A =
[[128 134 129 129 128 129 131 131 135 134 131 137 131 129]
 [128 135 130 129 128 130 133 130 132 131 132 143 128 129]
 [128 134 129 129 128 130 129 130 134 132 131 143 131 129]
 [129 132 127 129 128 128 129 130 151 136 130 130 132 129]
 [129 135 129 129 129 128 130 129 136 136 140 130 131 129]
 [128 134 130 129 128 130 133 130 132 130 131 149 128 129]
 [128 136 129 129 129 128 129 129 137 135 138 131 131 129]
 [128 152 129 128 129 130 128 129 131 131 139 135 128 128]
 [129 134 130 129 128 129 135 131 133 135 132 134 129 130]
 [129 131 131 133 128 128 135 138 132 132 130 136 129 130]
 [128 132 129 130 128 130 131 131 132 130 130 157 128 129]]
Rows and columns are counted from 1.
(1, 1) = 128
(7, 8) = 129
(5, 3) = 129
(7, 3) = 129
(2, 3) = 130
(9, 10) = 135
(6, 10) = 130
(1, 7) = 131
(8, 1) = 128
(4, 10) = 136
(10, 6) = 128
(5, 6) = 128
(2, 10) = 131
(10, 8) = 138
(1, 2) = 134
(3, 11) = 131
(3, 6) = 130
(8, 9) = 131
(7, 13) = 131
(6, 3) = 130
(8, 5) = 129
(3, 8) = 130
(7, 14) = 129
(6, 12) = 149
(3, 7) = 129
(1, 3) = 129
(8, 10) = 131
(10, 7) = 135
(2, 5) = 128
(3, 9) = 134
(9, 3) = 130
(7, 12) = 131
(2, 13) = 128
(1, 6) = 129
(7, 7) = 129
(5, 1) = 129

m =
[[112 117 118 123 129 132]
 [149 128 137 127 131 130]
 [119 124 124 129 124 138]
 [113 123 121 129 123 137]
 [132 127 130 128 128 130]
 [145 131 136 129 130 127]
 [129 133 129 129 128 122]
 [104 136 117 126 131 103]
 [115 119 121 127 125 138]
 [123 123 126 129 124 140]
 [119 122 124 128 124 138]
 [114 132 120 124 135 105]
 [118 123 123 128 124 137]
 [125 129 127 128 128 125]]
Rows and columns are counted from 1.
(1, 1) -> 112
(13, 5) -> 124
(6, 6) -> 127
(2, 2) -> 128
(1, 3) -> 118
(6, 3) -> 136
(14, 3) -> 127
(5, 4) -> 128
(11, 5) -> 124
(7, 1) -> 129
(7, 4) -> 129
(10, 5) -> 124
(14, 4) -> 128
(9, 4) -> 127
(5, 5) -> 128
(8, 4) -> 126
(3, 2) -> 124
(12, 1) -> 114
(7, 3) -> 129
(3, 3) -> 124
(6, 4) -> 129
(12, 2) -> 132
(13, 2) -> 123
(8, 3) -> 117
(4, 2) -> 123
(8, 2) -> 136
(12, 6) -> 105
(3, 4) -> 129
(9, 1) -> 115
(1, 4) -> 123
(2, 6) -> 130

B = [[130, 110, 130, 124, 120, 123, 127], [135, 122, 127, 137, 129, 138, 113], [130, 134, 127, 131, 129, 123, 124], [126, 126, 130, 129, 127, 123, 124], [130, 110, 130, 122, 120, 117, 124], [135, 114, 136, 137, 143, 129, 133], [121, 126, 107, 127, 131, 132, 124], [130, 126, 130, 131, 129, 129, 130], [119, 142, 130, 124, 131, 144, 135], [135, 118, 145, 124, 131, 117, 127], [126, 134, 119, 129, 124, 141, 116], [135, 106, 124, 122, 120, 123, 124], [130, 130, 130, 129, 129, 129, 124], [130, 110, 127, 131, 124, 120, 130], [117, 138, 124, 114, 122, 129, 138], [135, 122, 133, 127, 136, 132, 111]]
Rows and columns are counted from 1.
(1, 1) -> 130
(15, 6) -> 129
(1, 6) -> 123
(4, 1) -> 126
(3, 6) -> 123
(6, 2) -> 114
(6, 1) -> 135
(4, 2) -> 126
(11, 4) -> 129
(5, 4) -> 122
(15, 4) -> 114
(2, 3) -> 127
(11, 7) -> 116
(5, 6) -> 117
(14, 4) -> 131
(9, 4) -> 124
(15, 1) -> 117
(7, 6) -> 132
(14, 6) -> 120
(15, 7) -> 138
(2, 6) -> 138
(4, 7) -> 124
(6, 5) -> 143
(4, 4) -> 129
(8, 4) -> 131
(15, 2) -> 138
(9, 7) -> 135
(16, 6) -> 132
(1, 5) -> 120
(12, 4) -> 122
(2, 2) -> 122

grid =
[[128 133 130 135 141 133 114]
 [128 132 130 135 133 138 128]
 [128 133 132 135 134 137 123]
 [130 152 132 142 131 141 117]
 [128 138 131 135 132 144 121]]
Rows and columns are counted from 1.
(1, 1)	128
(4, 2)	152
(1, 4)	135
(2, 4)	135
(5, 5)	132
(1, 7)	114
(5, 4)	135
(3, 2)	133
(3, 3)	132
(4, 1)	130
(3, 6)	137
(2, 3)	130
(2, 6)	138
(5, 1)	128

arr =
[[112 139 115 114 114 117 119 138 137 136 136 115 154]
 [141 116 138 142 139 144 136 115 115 119 117 119 124]
 [117 133 124 120 120 117 125 136 136 136 137 117 112]
 [126 125 129 127 128 126 127 119 127 127 125 139 158]
 [137 123 135 130 135 134 134 125 123 124 124 125 158]
 [127 124 114 123 122 126 122 124 126 128 125 132 137]
 [116 129 121 120 120 119 122 128 131 132 132 131 132]
 [151 119 143 143 140 147 140 118 119 119 119 126 148]
 [144 113 141 142 144 147 142 117 114 115 117 132 109]
 [128 129 130 129 134 126 128 133 124 124 126 103 133]]
Indices start at 1.
(1, 1) = 112
(2, 3) = 138
(3, 3) = 124
(8, 3) = 143
(2, 2) = 116
(8, 5) = 140
(7, 8) = 128
(8, 13) = 148
(6, 3) = 114
(1, 11) = 136
(5, 1) = 137
(4, 8) = 119
(1, 12) = 115
(7, 13) = 132
(7, 1) = 116
(8, 4) = 143
(10, 4) = 129
(3, 13) = 112
(1, 4) = 114
(3, 8) = 136
(8, 8) = 118
(7, 6) = 119
(6, 8) = 124
(9, 8) = 117
(8, 10) = 119
(8, 1) = 151
(8, 7) = 140
(7, 2) = 129
(6, 5) = 122
(5, 7) = 134
(4, 2) = 125
(3, 1) = 117
(10, 8) = 133
